126 143 151 133
153 135 141 132
149 126 130 137
147 137 128 129
160 132 131 131
136 142 153 139
141 139 130 131
132 136 133 146
143 128 134 139
142 154 134 140
134 131 149 135
137 128 131 148
:
137 128 131 148
126 143 151 133
153 135 141 132
149 126 130 137
147 137 128 129
160 132 131 131
136 142 153 139
141 139 130 131
132 136 133 146
143 128 134 139
142 154 134 140
134 131 149 135

148 128 128 118 105 86 151 80
132 122 134 121 129 81 156 100
120 97 107 120 103 124 112 153
127 106 108 126 124 103 124 166
126 107 110 125 129 95 127 162
133 90 84 96 82 86 119 93
126 107 110 126 129 98 126 164
126 90 84 95 83 89 117 95
:
126 90 84 95 83 89 117 95
148 128 128 118 105 86 151 80
132 122 134 121 129 81 156 100
120 97 107 120 103 124 112 153
127 106 108 126 124 103 124 166
126 107 110 125 129 95 127 162
133 90 84 96 82 86 119 93
126 107 110 126 129 98 126 164

151 139 32
116 117 72
101 129 140
:
101 129 140
151 139 32
116 117 72

122 101 97
83 114 87
67 131 73
86 82 118
76 153 85
72 105 102
93 103 70
104 83 117
132 104 49
116 94 78
:
116 94 78
122 101 97
83 114 87
67 131 73
86 82 118
76 153 85
72 105 102
93 103 70
104 83 117
132 104 49

125 88 88 81 137 132 74 98 72 99 84 45 73 87 58 100
64 119 118 111 69 135 136 41 119 85 111 138 114 126 120 131
107 94 103 84 118 167 100 39 72 93 90 64 97 100 57 107
122 90 88 88 125 98 72 123 84 103 89 63 81 88 77 91
:
122 90 88 88 125 98 72 123 84 103 89 63 81 88 77 91
125 88 88 81 137 132 74 98 72 99 84 45 73 87 58 100
64 119 118 111 69 135 136 41 119 85 111 138 114 126 120 131
107 94 103 84 118 167 100 39 72 93 90 64 97 100 57 107

98 112
77 95
86 60
113 150
119 88
104 109
113 95
73 117
116 76
:
116 76
98 112
77 95
86 60
113 150
119 88
104 109
113 95
73 117

101 124 76 102 113 92 98 112 110
98 81 75 119 102 134 91 78 137
107 111 101 119 118 93 92 107 127
100 81 111 113 100 123 103 92 111
111 104 138 92 106 102 98 111 92
111 113 78 87 125 119 87 102 131
73 88 104 101 120 93 119 75 118
101 95 110 89 128 110 112 102 113
78 83 158 103 98 97 118 83 87
103 102 88 93 121 131 91 92 133
:
103 102 88 93 121 131 91 92 133
101 124 76 102 113 92 98 112 110
98 81 75 119 102 134 91 78 137
107 111 101 119 118 93 92 107 127
100 81 111 113 100 123 103 92 111
111 104 138 92 106 102 98 111 92
111 113 78 87 125 119 87 102 131
73 88 104 101 120 93 119 75 118
101 95 110 89 128 110 112 102 113
78 83 158 103 98 97 118 83 87

111 91 123 99 96 98 67 95 112 107 144 140 131
92 104 74 132 116 128 115 87 92 114 67 132 124
122 140 107 82 84 102 101 109 131 139 82 105 108
71 116 65 112 44 123 80 116 77 98 106 113 118
:
71 116 65 112 44 123 80 116 77 98 106 113 118
111 91 123 99 96 98 67 95 112 107 144 140 131
92 104 74 132 116 128 115 87 92 114 67 132 124
122 140 107 82 84 102 101 109 131 139 82 105 108
